Below is a small trained network, with its code and all its weights. Each question gives an input and a target symbol and asks what happens when units are switched off, that is, made to give their printed mean instead of their output.

import numpy as np


def w(rows, s, z=0):
    codes = np.array(rows[::2]) - 128.0
    scale = np.full(codes.shape[1], s)
    scale[-1] = z or s
    return codes * scale


def f(y):
    return np.maximum(y, 0)


def softmax(a):
    e = np.exp(a - a.max(-1, keepdims=True))
    return e / e.sum(-1, keepdims=True)


def log_softmax(a):
    a = a - a.max(-1, keepdims=True)
    return a - np.log(np.exp(a).sum(-1, keepdims=True))


def net(x, mask):
    ids = ['αβεζθξπτψ'.index(c) for c in x.split()]
    T = len(ids)
    res = E[ids] + P[:T]
    u = 0
    for l in range(2):
        r = res
        for j in range(2):
            rows = slice(2 * j, 2 * j + 2)
            q, k, v = (r @ M[l][rows].T for M in (Q, K, V))
            z = softmax(np.where(np.tri(T) > 0, q @ k.T / 2**0.5, -1e9)) @ v
            o = O[l][rows]
            res = res + np.where(mask[u + j], z, o[:, -1]) @ o[:, :-1]
        u += 2
        y = f(res @ A[l][:, :-1].T + A[l][:, -1])
        res = res + np.where(mask[u : u + 8], y, B[l][:, -1]) @ B[l][:, :-1]
        u += 8
    return log_softmax(res[-1] @ U[:, :-1].T + U[:, -1])


Q, K, V, O, A, B = {}, {}, {}, {}, {}, {}
E = w([
[150,72,101,70,158,46,93,114,125,173,159],'α',
[150,103,57,155,104,93,98,128,106,162,133],'β',
[185,122,54,116,85,102,119,148,93,173,137],'ε',
[173,104,81,117,173,88,161,98,134,216,159],'ζ',
[126,147,125,44,115,137,76,159,160,112,65],'θ',
[151,56,120,120,140,67,181,180,86,55,117],'ξ',
[156,51,170,86,16,135,213,223,108,176,83],'π',
[202,140,191,153,179,166,154,178,68,127,118],'τ',
[131,10,196,160,178,155,24,162,83,254,86],'ψ',
],0.0084)
P = w([
[79,170,184,104,57,136,87,104,140,74,211],'0',
[166,49,53,114,126,228,116,19,51,13,115],'1',
[167,128,152,119,146,105,93,251,228,114,206],'2',
[162,101,68,99,192,146,164,116,90,96,11],'3',
[117,246,211,131,110,11,100,223,193,159,63],'4',
[71,122,16,91,194,149,178,157,78,159,3],'5',
],0.0057)
Q[0] = w([
[145,157,181,159,160,138,60,251,173,130,154],'L0H0',
[124,61,107,110,143,232,107,117,122,96,179],'L0H0',
[133,201,188,145,149,51,164,150,136,162,93],'L0H1',
[135,77,166,109,44,101,221,185,174,137,167],'L0H1',
],0.021)
K[0] = w([
[111,130,196,119,205,213,42,236,41,133,87],'L0H0',
[81,144,162,108,43,126,77,45,28,118,206],'L0H0',
[145,80,146,132,224,84,174,228,147,162,47],'L0H1',
[165,1,233,146,5,103,209,181,50,117,146],'L0H1',
],0.015)
V[0] = w([
[210,201,243,146,171,207,152,96,111,116,184],'L0H0',
[122,202,115,6,134,150,154,128,164,54,94],'L0H0',
[127,74,168,170,119,44,143,134,113,13,169],'L0H1',
[80,159,60,141,161,84,123,183,65,112,118],'L0H1',
],0.012)
O[0] = w([
[54,148,96,125,228,189,235,172,251,194,156,4],'L0H0',
[254,216,134,30,214,252,59,246,123,138,197,18],'L0H0',
[8,162,26,61,90,62,22,162,70,207,101,1],'L0H1',
[138,152,71,91,163,81,144,130,203,70,71,21],'L0H1',
],0.0036,0.00095)
A[0] = w([
[53,117,136,165,142,92,185,119,183,157,147,140],'L0N0',
[50,124,145,127,49,155,89,132,215,60,86,117],'L0N1',
[119,134,86,176,146,71,171,122,138,156,175,146],'L0N2',
[78,162,58,123,164,131,70,119,108,183,112,99],'L0N3',
[121,173,112,119,173,184,137,139,127,113,89,58],'L0N4',
[89,172,109,142,182,158,245,73,152,195,168,96],'L0N5',
[43,199,118,120,168,102,179,192,173,139,159,58],'L0N6',
[69,158,152,154,124,76,44,62,155,65,186,2],'L0N7',
],0.011,0.0049)
B[0] = w([
[77,83,173,177,198,108,203,108,157,195,181,251],'L0N0',
[199,140,174,159,198,144,116,205,98,66,163,196],'L0N1',
[145,110,180,152,76,93,70,140,116,35,93,255],'L0N2',
[109,108,131,73,202,114,140,137,84,89,127,177],'L0N3',
[107,125,131,116,123,19,157,119,116,87,78,179],'L0N4',
[90,111,65,97,123,86,46,230,137,53,90,251],'L0N5',
[52,182,2,174,139,208,133,151,150,207,128,206],'L0N6',
[101,89,162,74,147,210,211,44,182,42,87,147],'L0N7',
],0.0096,0.0029)
Q[1] = w([
[143,52,61,142,167,222,148,55,130,51,135],'L1H0',
[88,90,199,143,82,164,130,159,125,113,231],'L1H0',
[156,26,134,182,165,165,240,43,5,173,171],'L1H1',
[97,90,79,163,83,73,67,174,162,156,195],'L1H1',
],0.019)
K[1] = w([
[93,166,99,136,132,161,98,68,129,26,224],'L1H0',
[70,109,190,145,150,208,73,144,74,149,109],'L1H0',
[119,58,25,162,68,103,250,68,61,114,50],'L1H1',
[60,97,137,138,61,67,62,140,153,164,161],'L1H1',
],0.021)
V[1] = w([
[108,83,181,144,219,188,24,115,122,180,41],'L1H0',
[109,67,179,102,35,220,202,221,96,151,82],'L1H0',
[141,108,99,149,129,129,136,120,131,138,6],'L1H1',
[150,111,90,125,117,145,217,134,105,65,60],'L1H1',
],0.012)
O[1] = w([
[146,153,169,149,233,120,219,155,141,123,144,253],'L1H0',
[104,145,166,119,201,94,98,132,38,253,148,215],'L1H0',
[164,101,171,143,114,191,157,128,109,156,104,172],'L1H1',
[169,105,116,179,154,138,101,98,113,102,147,207],'L1H1',
],0.0065,0.0021)
A[1] = w([
[110,124,109,175,83,186,174,42,82,193,126,4],'L1N0',
[211,104,156,147,91,207,139,60,97,76,198,140],'L1N1',
[149,103,58,87,197,175,161,121,107,165,100,158],'L1N2',
[78,186,107,25,43,164,149,12,165,164,168,65],'L1N3',
[206,228,145,112,61,144,109,138,192,125,185,104],'L1N4',
[151,131,71,126,136,143,152,131,159,103,97,163],'L1N5',
[162,161,39,84,110,121,129,111,72,91,105,128],'L1N6',
[116,128,169,158,5,95,85,114,213,161,158,80],'L1N7',
],0.013,0.0033)
B[1] = w([
[139,159,103,105,145,97,159,174,120,67,106,158],'L1N0',
[103,100,146,134,141,153,93,80,168,176,156,255],'L1N1',
[123,118,104,137,86,132,102,90,144,124,90,242],'L1N2',
[71,159,130,89,142,247,192,104,59,96,223,137],'L1N3',
[178,104,99,145,103,172,124,158,180,104,206,165],'L1N4',
[120,145,127,88,126,110,122,121,85,161,131,231],'L1N5',
[158,141,141,152,147,139,168,165,106,116,78,241],'L1N6',
[119,171,154,181,53,86,128,87,113,116,113,169],'L1N7',
],0.016,0.0078)
U = w([
[123,13,140,152,148,173,75,10,173,143,74,255],'α',
[142,101,94,83,170,94,167,136,64,49,3,170],'β',
[159,126,128,126,146,127,113,163,203,134,175,112],'ε',
[83,116,219,196,205,89,184,134,197,139,141,67],'ζ',
[106,161,206,76,141,66,56,118,92,231,182,124],'θ',
[74,155,178,172,72,44,93,85,194,109,124,95],'ξ',
[45,123,145,88,161,132,153,76,142,113,155,37],'π',
[96,179,122,217,106,175,156,110,103,159,130,21],'τ',
[24,188,56,191,160,143,133,144,210,210,119,87],'ψ',
],0.0041,0.0034)

Each question gives the input, a string of symbols that net reads in full, and the target symbol t.
The units are the heads (2 rows each of Q, K, V and O) and the neurons (one row each of A and B). Each row of codes is followed by its name. A weight is (code - 128) times the scale printed after its matrix; where a second scale follows, it is the last column's (O, A, B and U).
mask holds one flag per unit, layer by layer, with each layer's heads first. A switched-off unit (its flag False) gives its mean, the last column of its rows in O or B, instead of its output. The means were averaged over made-up inputs and are rounded, as every weight is.
A unit's drop is (log p(t) with every unit on - log p(t) with that unit switched off) / (log p(t) with every unit on - log p(t) with every unit switched off).
The circuit of an input: a set's keep is (log p(t) with only the set's units on - log p(t) with every unit switched off) / (log p(t) with every unit on - log p(t) with every unit switched off). Starting from the 12 units with the biggest drops (on a tie, the unit counted first), units are removed one at a time, each time the one whose removal leaves the highest keep (on an exact tie, the one counted first), for as long as the keep stays at least 0.8.
circuit, biggest first: the units of the circuit, biggest drop first
unit that matters most: the unit with the biggest drop
top k neurons: the k neurons with the biggest drops, biggest first
which heads matter: for each layer, one digit per head in row order, 1 if its drop is at least 0.15 and else 0, layers parted by /
input ζ ζ α, target ξ: unit that matters most => L1N7
input ζ β ζ, target ξ: circuit, biggest first => [L1N7; L1H0; L0N2; L0H0]
input τ π θ τ π π, target β: circuit, biggest first => [L1N0; L1H0; L1N1; L1H1]
input ζ τ β τ ζ, target ψ: circuit, biggest first => [L0H0; L0N6]
input τ ζ ψ ψ τ, target ζ: circuit, biggest first => [L1H0; L0H0; L0N0]
input ζ π ζ, target θ: circuit, biggest first => [L1H0; L0H1]
input τ ψ ζ θ, target α: top 2 neurons => [L0N5; L1N1]
input τ θ ζ ψ ξ, target ζ: circuit, biggest first => [L0H0; L1H0; L0N0]
input α ξ ε, target β: which heads matter => 01 / 00
input ψ ζ θ π π α, target α: which heads matter => 00 / 01
input π π π α α, target θ: which heads matter => 00 / 10
input θ ζ τ ψ α, target ζ: circuit, biggest first => [L1H0; L0H0; L0N0]
input θ ψ α ψ ζ ε, target α: which heads matter => 01 / 11
input ζ θ ξ, target β: which heads matter => 01 / 00
input α θ ε, target ε: which heads matter => 10 / 00
input α β θ ζ α, target ε: unit that matters most => L0H0
input ζ π β ζ, target β: which heads matter => 00 / 00
input ζ ξ ζ ζ θ, target ε: which heads matter => 00 / 00
input ζ ζ ε, target ξ: which heads matter => 00 / 10
input θ β ζ, target ε: unit that matters most => L0H0
input θ ζ τ τ, target β: top 3 neurons => [L0N5; L1N1; L0N0]
input ζ β π α ζ, target θ: circuit, biggest first => [L1H0; L0N2]
